Group and class of each row
[ 0.38  0.89  0.03 -1.73 -1.36 -0.84 -0.78 -2.89  0.28  0.18 -1.06  1.22
  0.77  0.23 -1.28 -0.79  0.23  0.99 -0.21  2.13  1.62 -0.82  0.13  0.09
  1.27 -3.80 -2.13 -0.77 -3.74  0.39  0.91 -0.71 -0.22  0.07 -0.86  0.17] | Y T
[ 0.63 -0.21  3.07  1.04 -1.29 -0.76  0.30 -0.06  1.84  0.19 -0.01  0.25
  0.97 -0.24  1.84  2.48 -1.45 -1.81  0.08 -3.60  4.28 -0.37 -0.03  0.58
  0.23 -2.76 -3.16 -1.62  0.27  0.05  0.03 -3.20  0.14 -0.86 -0.06  0.74] | C K
[ 0.13  0.84  0.52 -1.77 -2.20  0.32 -5.51 -1.58 -0.33 -0.07  0.26 -0.22
  0.89 -1.39 -4.34 -1.04 -1.68  0.88 -0.03  2.00  0.67 -0.17  0.02  0.18
  0.83 -1.05  3.16  0.32  0.04  0.50 -0.26  0.41 -0.18  0.60 -0.08  1.39] | S A
[ 0.71  0.60  0.60 -1.40 -3.52  0.60 -3.06  0.15  0.75  0.07  1.34 -0.60
  0.76 -1.86 -3.18 -0.33 -3.66  1.74 -0.09  0.49  1.13  1.10 -0.04  0.07
 -0.12  2.25  4.64 -0.30 -2.86  1.24 -0.21 -1.43 -0.20  0.55 -0.59  1.66] | S Z
[ 0.53  0.22  1.13 -2.93  0.06  0.19 -1.24 -0.43  0.29  0.15 -0.73  1.72
  0.21  0.47 -2.10 -2.40 -1.67  2.23 -0.24  0.28  2.34  0.58  0.12 -0.04
  1.46  0.16  1.83 -0.11 -5.42  1.38  1.43 -1.79 -0.22  0.85 -0.89  0.34] | Y Q
[ 0.58  0.65  0.23 -1.63 -2.20  0.65 -6.91 -0.82  1.02 -0.51 -0.53  0.00
  1.44 -1.13 -3.02  0.36 -2.83  1.24 -0.17 -0.36  2.60  0.55 -0.06  0.28
  0.45  0.35  2.85  0.03  0.52  1.21 -0.53 -1.04  0.14 -0.02  0.03  1.73] | S L
[ 0.68 -0.45  1.65 -0.94 -1.35  0.94 -6.72  0.00  1.25 -0.27  0.56 -0.06
  0.52 -1.29 -3.25 -1.11 -4.46  1.00  0.10 -1.38  0.70  3.28 -0.17  0.28
  0.45 -0.61  6.02  0.57  1.40  1.08  0.61 -1.33  0.06  0.29  0.25  1.29] | S L
[ 0.70 -0.48  2.42  1.53 -1.13 -0.54  3.48  0.27  1.04  0.02  0.86  0.40
  0.08 -0.02  0.69  0.85  0.16 -0.46  0.22 -0.65  3.67  0.20  0.02  0.48
 -0.61 -4.56 -1.44 -1.25 -2.74 -0.30  0.49 -1.75  0.13 -0.41 -0.02  0.03] | C K
[ 0.89  0.00  0.45  0.36 -0.39 -0.91  1.16 -1.93  1.25 -0.27 -0.44 -0.57
  0.70  0.61 -2.91  0.06 -3.19 -0.16  0.12 -0.70  2.39  0.49 -0.30  0.72
 -0.66 -8.41  5.39  0.09  1.18 -1.04  1.18 -0.60 -0.22 -1.99 -0.45 -0.84] | W P
[ 0.73 -0.05  2.26  1.39 -2.60  0.03 -0.15 -1.45  2.40 -0.37  0.70 -0.55
  0.55 -0.89 -1.52  0.19  0.77  0.00 -0.05  0.97  3.52  0.62 -0.11  0.16
 -0.49 -4.33  2.29 -0.39 -2.23 -0.16  0.21 -0.43  0.10 -1.42 -0.32  0.62] | W D
[ 0.40  0.29  1.40 -1.09 -0.25 -0.23  1.04  1.37 -0.17  0.31  0.11  2.01
 -0.03  1.26  0.33 -2.04  1.76  0.91 -0.31  1.80  1.04 -1.42  0.15 -0.24
  0.82  2.97 -2.81 -0.31 -7.40  1.49  0.87 -1.45 -0.07  1.24 -0.92  0.99] | Y Q
[ 1.06 -1.13  2.20  1.00  0.18  0.25  2.64  0.92 -0.60 -0.27  1.95 -0.30
 -0.54 -0.53 -4.20 -0.19 -0.68 -0.52  1.00 -1.48  2.44 -0.31  0.13  0.35
  0.13 -4.54  3.85  0.28  0.42  0.14 -0.10  0.42  0.45 -1.33  0.21  0.78] | C F
[ 0.31  1.07  1.58 -2.74 -0.92 -0.71 -4.30 -1.85  0.41  0.14 -0.19  1.38
  1.03  0.94  0.01 -0.68 -2.13  1.59  0.19  0.95  1.89 -0.03  0.33  0.12
  0.68 -0.69  0.72 -1.40 -3.06  0.03  0.92 -2.19 -0.16  0.57 -0.82  0.00] | Y T
[ 0.43 -1.23  0.21  4.96 -0.06  0.53  4.20  2.37 -0.74 -0.10  1.33 -0.15
 -1.15 -0.92  2.00  0.10  2.80 -0.82 -0.11 -0.47  0.20  0.82 -0.16 -0.22
 -0.33 -1.36 -1.61  0.59 -1.43 -0.77 -0.35  0.43  0.26 -1.45  1.08 -0.21] | C F
[ 0.52  0.67  1.43 -2.46 -0.89 -0.85 -0.10 -0.73  1.96  0.09 -1.46  1.59
  0.80  1.89 -0.07 -0.64 -1.47  1.22 -0.18 -0.27  2.96 -0.21  0.29 -0.23
  2.36  1.16 -0.99 -1.15 -4.45  0.65  1.41 -1.92 -0.50  1.30 -1.33  1.03] | Y Q
[ 0.62 -0.44  1.43  0.92 -0.98 -0.57 -0.27 -0.50  2.21 -0.17  0.32  0.11
  0.09 -1.76  1.11  0.78 -0.42  0.85  0.17 -1.23  3.04  2.97 -0.13  0.48
  0.76 -2.49  1.37 -0.55  0.76 -0.65  1.10 -1.60  0.06 -1.88  0.52 -0.88] | C G
